Below is a small trained network, with its code and all its weights. Each question gives an input and a target symbol and asks what happens when units are switched off, that is, made to give their printed mean instead of their output.

import numpy as np


def w(rows, s, z=0):
    codes = np.array(rows[::2]) - 128.0
    scale = np.full(codes.shape[1], s)
    scale[-1] = z or s
    return codes * scale


def f(y):
    return np.maximum(y, 0)


def softmax(a):
    e = np.exp(a - a.max(-1, keepdims=True))
    return e / e.sum(-1, keepdims=True)


def log_softmax(a):
    a = a - a.max(-1, keepdims=True)
    return a - np.log(np.exp(a).sum(-1, keepdims=True))


def net(x, mask):
    ids = ['αβζηλω'.index(c) for c in x.split()]
    T = len(ids)
    res = E[ids] + P[:T]
    u = 0
    for l in range(2):
        q, k, v = (res @ M[l].T for M in (Q, K, V))
        z = softmax(np.where(np.tri(T) > 0, q @ k.T / 3**0.5, -1e9)) @ v
        res = res + np.where(mask[u], z, O[l][:, -1]) @ O[l][:, :-1]
        u += 1
        y = f(res @ A[l][:, :-1].T + A[l][:, -1])
        res = res + np.where(mask[u : u + 8], y, B[l][:, -1]) @ B[l][:, :-1]
        u += 8
    return log_softmax(res[-1] @ U[:, :-1].T + U[:, -1])


Q, K, V, O, A, B = {}, {}, {}, {}, {}, {}
E = w([
[173,181,222],'α',
[178,189,142],'β',
[252,129,149],'ζ',
[80,203,138],'η',
[106,170,200],'λ',
[116,129,38],'ω',
],0.015)
P = w([
[43,208,88],'0',
[50,203,89],'1',
[61,189,116],'2',
[64,154,133],'3',
[75,104,138],'4',
[63,73,144],'5',
[104,40,150],'6',
[71,33,154],'7',
[100,4,158],'8',
[79,14,158],'9',
[73,2,159],'10',
[76,9,156],'11',
],0.0055)
Q[0] = w([
[172,121,39],'L0H1',
[253,1,166],'L0H1',
[79,147,36],'L0H1',
],0.008)
K[0] = w([
[80,211,116],'L0H1',
[1,168,107],'L0H1',
[169,132,21],'L0H1',
],0.0087)
V[0] = w([
[185,183,255],'L0H1',
[155,235,71],'L0H1',
[14,248,135],'L0H1',
],0.0083)
O[0] = w([
[199,253,155,241],'L0H1',
[199,128,103,217],'L0H1',
[1,245,126,254],'L0H1',
],0.0085,0.0057)
A[0] = w([
[142,196,189,151],'L0N1',
[91,141,68,13],'L0N2',
[149,129,197,129],'L0N3',
[44,151,166,162],'L0N4',
[83,172,140,73],'L0N5',
[17,9,92,24],'L0N6',
[97,181,94,87],'L0N7',
[196,60,93,255],'L0N8',
],0.014,0.0052)
B[0] = w([
[49,160,104,249],'L0N1',
[145,63,132,143],'L0N2',
[3,132,151,162],'L0N3',
[227,88,172,194],'L0N4',
[151,123,169,184],'L0N5',
[123,32,177,139],'L0N6',
[253,125,183,185],'L0N7',
[49,220,94,138],'L0N8',
],0.0071,0.019)
Q[1] = w([
[99,113,92],'L1H1',
[128,115,151],'L1H1',
[129,3,68],'L1H1',
],0.017)
K[1] = w([
[34,34,111],'L1H1',
[71,90,255],'L1H1',
[75,27,116],'L1H1',
],0.0075)
V[1] = w([
[106,101,245],'L1H1',
[140,127,154],'L1H1',
[167,253,199],'L1H1',
],0.0045)
O[1] = w([
[92,207,65,160],'L1H1',
[2,162,180,143],'L1H1',
[161,14,77,249],'L1H1',
],0.0055,0.019)
A[1] = w([
[241,180,39,175],'L1N1',
[1,46,147,117],'L1N2',
[33,185,174,109],'L1N3',
[249,145,52,102],'L1N4',
[191,56,169,13],'L1N5',
[160,131,189,32],'L1N6',
[170,188,200,252],'L1N7',
[216,111,195,32],'L1N8',
],0.0093,0.0039)
B[1] = w([
[2,96,118,197],'L1N1',
[221,132,131,176],'L1N2',
[107,143,53,198],'L1N3',
[11,106,211,171],'L1N4',
[52,59,122,148],'L1N5',
[244,144,186,155],'L1N6',
[96,135,106,255],'L1N7',
[179,114,179,173],'L1N8',
],0.0092,0.0099)
U = w([
[231,219,148,127],'α',
[151,253,105,28],'β',
[170,135,33,254],'ζ',
[140,140,194,123],'η',
[82,15,119,50],'λ',
[39,132,119,130],'ω',
],0.0072,0.0073)

Each question gives the input, a string of symbols that net reads in full, and the target symbol t.
The units are the heads (3 rows each of Q, K, V and O) and the neurons (one row each of A and B). Each row of codes is followed by its name. A weight is (code - 128) times the scale printed after its matrix; where a second scale follows, it is the last column's (O, A, B and U).
mask holds one flag per unit, layer by layer, with each layer's heads first. A switched-off unit (its flag False) gives its mean, the last column of its rows in O or B, instead of its output. The means were averaged over made-up inputs and are rounded, as every weight is.
A unit's drop is (log p(t) with every unit on - log p(t) with that unit switched off) / (log p(t) with every unit on - log p(t) with every unit switched off).
The circuit of an input: a set's keep is (log p(t) with only the set's units on - log p(t) with every unit switched off) / (log p(t) with every unit on - log p(t) with every unit switched off). Starting from the 12 units with the biggest drops (on a tie, the unit counted first), units are removed one at a time, each time the one whose removal leaves the highest keep (on an exact tie, the one counted first), for as long as the keep stays at least 0.8.
units of the circuit, in order: the units of the circuit, biggest drop first
unit that matters most: the unit with the biggest drop
k most important neurons: the k neurons with the biggest drops, biggest first
k most important neurons of layer l: the k neurons of layer l with the biggest drops, biggest first
drop when u is switched off: that unit's drop, to one decimal
input η β β ω λ β λ β ζ λ, target ζ: 4 most important neurons of layer 1	[L1N2, L1N4, L1N3, L1N1]
input η η ω η, target λ: 2 most important neurons	[L1N5, L0N4]
input λ η η η λ α η, target α: units of the circuit, in order	[L0N4, L0N7, L0H1]
input β β β λ, target α: 2 most important neurons of layer 0	[L0N4, L0N7]
input ω η λ ω λ λ, target α: 3 most important neurons of layer 1	[L1N1, L1N6, L1N4]
input β η η α, target β: 2 most important neurons	[L0N1, L1N3]
input η η ω, target λ: unit that matters most	L1N5
input η η ω β ω α ζ α α, target ζ: 3 most important neurons	[L1N3, L0N7, L1N2]
input ζ ζ β, target ω: 2 most important neurons of layer 1	[L1N1, L1N2]
input λ β λ η η, target η: 3 most important neurons of layer 0	[L0N7, L0N4, L0N3]
input λ ζ ζ η λ, target ζ: 2 most important neurons of layer 0	[L0N7, L0N4]
input β η α ζ ω ζ α, target ζ: 4 most important neurons	[L1N3, L1N2, L0N7, L1N4]
input ω α η, target η: 3 most important neurons	[L0N7, L0N4, L1N4]
input α λ β ω, target λ: most important neuron	[L0N1]
input η ω β η ζ λ λ η η η β η, target ζ: 2 most important neurons	[L0N7, L1N4]
input β η ω α β ζ, target ω: drop when L0N1 is switched off	0.0
input α α α, target β: drop when L0N5 is switched off	0.0
input ζ η ζ β β λ β ζ λ η η, target ζ: drop when L0N4 is switched off	0.2
